Below are the code and all the weights of a small trained network. Each question names an input and a target symbol and asks about switching units off, where a switched-off unit gives its printed mean instead of its output.

import numpy as np


def w(rows, s, z=0):
    codes = np.array(rows[::2]) - 128.0
    scale = np.full(codes.shape[1], s)
    scale[-1] = z or s
    return codes * scale


def f(y):
    return y / 2 * (1 + np.tanh(0.7978845608 * (y + 0.044715 * y**3)))


def softmax(a):
    e = np.exp(a - a.max(-1, keepdims=True))
    return e / e.sum(-1, keepdims=True)


def log_softmax(a):
    a = a - a.max(-1, keepdims=True)
    return a - np.log(np.exp(a).sum(-1, keepdims=True))


def net(x, mask):
    ids = ['αεμπσω'.index(c) for c in x.split()]
    T = len(ids)
    res = E[ids] + P[:T]
    r = res
    for j in range(2):
        rows = slice(3 * j, 3 * j + 3)
        q, k, v = (r @ M[0][rows].T for M in (Q, K, V))
        z = softmax(np.where(np.tri(T) > 0, q @ k.T / 3**0.5, -1e9)) @ v
        o = O[0][rows]
        res = res + np.where(mask[j], z, o[:, -1]) @ o[:, :-1]
    y = f(res @ A[0][:, :-1].T + A[0][:, -1])
    res = res + np.where(mask[2:14], y, B[0][:, -1]) @ B[0][:, :-1]
    return log_softmax(res[-1] @ U[:, :-1].T + U[:, -1])


Q, K, V, O, A, B = {}, {}, {}, {}, {}, {}
E = w([
[240,15,161],'α',
[97,6,95],'ε',
[154,159,135],'μ',
[151,210,67],'π',
[219,152,236],'σ',
[135,211,179],'ω',
],0.012)
P = w([
[9,131,119],'0',
[129,153,118],'1',
[163,145,151],'2',
[185,147,168],'3',
[187,143,154],'4',
[192,138,140],'5',
[193,137,137],'6',
[205,130,125],'7',
[193,130,125],'8',
[181,153,146],'9',
],0.014)
Q[0] = w([
[133,128,95],'head 0',
[151,8,116],'head 0',
[73,88,252],'head 0',
[7,31,57],'head 1',
[79,93,114],'head 1',
[5,25,64],'head 1',
],0.011)
K[0] = w([
[100,83,119],'head 0',
[255,79,114],'head 0',
[206,186,123],'head 0',
[231,140,103],'head 1',
[169,127,109],'head 1',
[231,153,78],'head 1',
],0.013)
V[0] = w([
[124,89,107],'head 0',
[177,118,103],'head 0',
[130,109,136],'head 0',
[165,62,176],'head 1',
[114,139,4],'head 1',
[127,175,210],'head 1',
],0.019)
O[0] = w([
[134,164,174,105],'head 0',
[93,168,111,124],'head 0',
[116,145,154,133],'head 0',
[55,128,249,1],'head 1',
[133,236,64,146],'head 1',
[141,22,114,173],'head 1',
],0.013,0.0065)
A[0] = w([
[156,2,103,81],'neuron 0',
[99,149,247,117],'neuron 1',
[247,151,32,129],'neuron 2',
[227,122,190,147],'neuron 3',
[85,24,229,128],'neuron 4',
[131,204,45,4],'neuron 5',
[180,182,218,132],'neuron 6',
[216,197,133,146],'neuron 7',
[115,63,204,128],'neuron 8',
[68,88,158,185],'neuron 9',
[89,249,98,113],'neuron 10',
[105,78,86,190],'neuron 11',
],0.0067,0.014)
B[0] = w([
[173,120,206,170],'neuron 0',
[109,11,145,161],'neuron 1',
[55,62,139,254],'neuron 2',
[27,152,126,165],'neuron 3',
[128,210,98,172],'neuron 4',
[255,52,180,157],'neuron 5',
[40,113,163,149],'neuron 6',
[82,142,79,186],'neuron 7',
[133,180,134,157],'neuron 8',
[195,183,113,153],'neuron 9',
[198,141,178,161],'neuron 10',
[125,165,121,167],'neuron 11',
],0.0077,0.025)
U = w([
[49,90,187,180],'α',
[132,205,128,147],'ε',
[12,115,55,197],'μ',
[190,127,117,198],'π',
[213,105,213,73],'σ',
[123,2,167,5],'ω',
],0.0064,0.0029)

Each question gives the input, a string of symbols that net reads in full, and the target symbol t.
The units are the heads (3 rows each of Q, K, V and O) and the neurons (one row each of A and B). Each row of codes is followed by its name. A weight is (code - 128) times the scale printed after its matrix; where a second scale follows, it is the last column's (O, A, B and U).
mask holds one flag per unit, heads first, then neurons. A switched-off unit (its flag False) gives its mean, the last column of its rows in O or B, instead of its output. The means were averaged over made-up inputs and are rounded, as every weight is.
A unit's drop is (log p(t) with every unit on - log p(t) with that unit switched off) / (log p(t) with every unit on - log p(t) with every unit switched off).
The circuit of an input: a set's keep is (log p(t) with only the set's units on - log p(t) with every unit switched off) / (log p(t) with every unit on - log p(t) with every unit switched off). Starting from the 12 units with the biggest drops (on a tie, the unit counted first), units are removed one at a time, each time the one whose removal leaves the highest keep (on an exact tie, the one counted first), for as long as the keep stays at least 0.8.
circuit, biggest first: the units of the circuit, biggest drop first
unit that matters most: the unit with the biggest drop
top k neurons: the k neurons with the biggest drops, biggest first
which heads matter: for each layer, one digit per head in row order, 1 if its drop is at least 0.15 and else 0, layers parted by /
drop of u: that unit's drop, to one decimal
input α π π μ α ω α π σ, target α: circuit, biggest first => head 1
input ω σ ω ε, target σ: which heads matter => 01
input μ α α ε μ μ μ σ, target μ: which heads matter => 00
input ω μ μ, target ω: circuit, biggest first => head 1; neuron 4
input σ π α π π, target σ: top 2 neurons => neuron 0; neuron 2
input μ ε α ε π, target μ: top 2 neurons => neuron 0; neuron 2
input σ α ω, target σ: circuit, biggest first => head 1; neuron 0; neuron 2; neuron 4
input ω σ α π σ μ α σ α ε, target α: which heads matter => 11
input ε π μ μ σ μ ω, target ε: top 3 neurons => neuron 10; neuron 2; neuron 7
input α α ω α σ ω μ μ μ ε, target σ: circuit, biggest first => head 1; neuron 2; neuron 9
input α α α ω, target α: top 2 neurons => neuron 1; neuron 6
input μ π ε, target π: top 4 neurons => neuron 5; neuron 3; neuron 10; neuron 6
input μ μ μ α ε α μ α μ σ, target μ: drop of neuron 0 => 0.1
input σ μ ε ε π, target σ: unit that matters most => head 1
input π μ μ μ σ σ, target π: drop of head 1 => 1.8
input μ ω μ ω σ μ ω σ α, target μ: drop of head 0 => 0.2
input ω ω ω ω σ ω α μ α μ, target ω: drop of head 1 => 1.0
